[[-26  12  52 -25  10  40  34 -15  11]
 [  6  14  10  17   3  20  33  -5   4]
 [  0  33 -44  -2  28 -10  10   8 -38]
 [-30  -5   4  11  16  -5 -17 -13  -2]
 [  8 -30 -28   8  12  33 -28 -14  24]
 [ 21 -10 -22  -5   5 -43  -3  35   1]
 [ 16   6  15   0 -34 -20  -1  -9  -9]
 [  7   4   2  19  -5  25  34  -8   4]] | -26

[[ 51  45 -29  18  23 -29 -13 -26  24  27 -10 -43  -3 -11  -8]
 [-21   7 -34 -16  18  -3 -65  -1   0  44  39  22 -11 -13 -19]
 [ 49  22  16  27 -12 -16  49 -13  26 -14 -50 -29  -7  -6  10]
 [ 34  37 -41  21  21 -15 -31 -29  32  39   3 -24 -27 -15  -9]
 [ 17  33 -31   8  27  -7 -47 -18  20  49  17 -18  -6  -8 -19]
 [ 23   4  38   3 -20   5  67  -3 -10 -31 -27 -29  27  12  17]
 [-12  -4 -22  21  10 -26 -34  -1  41  19 -13  24 -56 -27   1]
 [  9  22 -27 -11  21   6 -32 -18 -29  30  52 -30  46   8 -22]
 [ 34  24  15  -1  -3   4  40 -16 -29  -8   4 -48  56  21  -5]] | 51

[[  2  13   4 -14  48  33  14 -12 -10 -27  -2 -15  12  17]
 [ 39  13  25  20 -29 -27 -21 -15  -4  11  -4  22 -35  -4]
 [ -9  13  -5 -23  38  35  17  -4  -4 -15  -1  -9  32  12]
 [ -1  13  -2  22 -49 -40 -17  13   8  23   4  11 -25 -18]
 [ -4  13   0 -14  38  27  13  -6  -6 -20  -1 -14  14  13]
 [ 34  13  23  20 -18 -22 -18 -15  -6   4  -4  14 -36  -1]
 [ 44  13  31   3  23  10  -7 -31 -14 -16  -8   9 -20  15]
 [ 43  13  30   6  17   5  -8 -29 -14 -14  -8   9 -23  13]] | 2

[[ 44   2  19  -1  23  23]
 [ -8  22 -18  -8  -9  -9]
 [ 17  47 -17  -2  30  30]
 [ 18   7   7   8  21  21]
 [-41 -51   8  10 -37 -37]
 [ 23  43 -20 -21  -9  -9]] | 44

[[-13 -56 -50  -2  -7 -28  17   0  -5   9 -23 -59 -12  -6 -50  17]
 [-29 -57 -36  -1  -6 -17  -2 -14  -3  -3 -22 -54 -13 -19 -44  -7]
 [-13 -44 -33  -2  -6 -17  -1  -4  -4   9 -16 -46 -10  -8 -38   2]
 [-34 -64 -44  -1  -7 -21   7 -15  -3  -7 -26 -60 -15 -21 -50  -3]
 [ 20  -5 -12  -2  -3 -10  -5  15  -3  28   2 -14   0  14 -13  14]] | -13

[[-13  16 -27  -9  -8  11  -7  -2 -16   7  -8 -24 -16 -18  -4]
 [ -3   2 -10  -7 -12   0   5  11  -7  14   4   1 -10  -1  -4]
 [  3  -6 -10  -3 -13   1 -10   0  -2   8   1  -6 -13 -19  -3]
 [ -5   2 -10 -16 -22   8  -9  13 -13  -1   1  14  -9   4   1]
 [-30   4  16   1 -29   8  -6   3 -28  -2  -9  10  -6   0  -5]
 [-12  -5  13 -53 -54   0 -29  47 -39 -19  10   3   6  51  16]
 [  2   9  13  -7 -25 -10  14 -13 -30 -19   9  12  -3  -4  -4]
 [ -5   2  -7  -9  -3  -4  29  24  -7  14  -4   7 -13  14   9]
 [ -6   2 -10  -8   7  -3  -6  -3 -12 -11   1   5 -10 -17  -6]
 [ -5   2  -7 -18 -13  14  -6   0   6  20   3   4  -9  -4  -3]
 [ -5   4 -14 -10  -9   0  -4   0 -12   7  -4  -7 -14 -16  -3]] | -13

[[ -8 -16 -11  32 -13   9 -18 -11 -16  30 -36  38   1 -14 -18  -3]
 [ 14   2   4 -13   7   1   6   5   5  10 -15  11  42   4   2  39]
 [ 50   2  18 -52  16 -51  27  15  22 -63  29 -52  36  23  32  36]
 [ 32  13  13 -36   8 -52  24  17  19 -27  18 -60  29  13  34  27]
 [-55 -22 -20  44 -14  62 -16 -28 -15  51 -29  62 -30 -25 -22 -41]
 [-37 -36 -21  46 -17  43 -15 -24 -18  42 -32  49 -51 -26 -16 -43]
 [ 40  -7   5  -9   5 -34  13  12  13 -28  31 -27  15   8  21  35]
 [  9  12   2 -10  -1  -6   7   8   4 -34  39  10   4   1  22   3]
 [ 49  14   7 -57  12 -48  16  13  22 -53  26 -58  42  11  28  34]] | -8
---
[[-55 -24   2  18  49  49]
 [ 44  48  31  38  -9 -10]
 [ 55  46  28  12 -28 -40]] => -40

[ 30 -17  -7   5  25   3  53] => -7

[ 60  -6  31 -13] => -6

[-22  66 -62  13 -18  -7  52] => -22

[[ 49  41  32 -35  -3 -13]
 [-11  10 -21   7  33 -26]] => -26

[[-27  36 -30  -6 -26   6  29]
 [-21  18 -16 -10 -19   7   8]
 [-16  52 -48  13 -13 -11  39]] => -30

[[ 18   1 -17  24 -25]
 [-13   0 -16  59  -3]
 [  1  -5 -24  39   5]] => -24
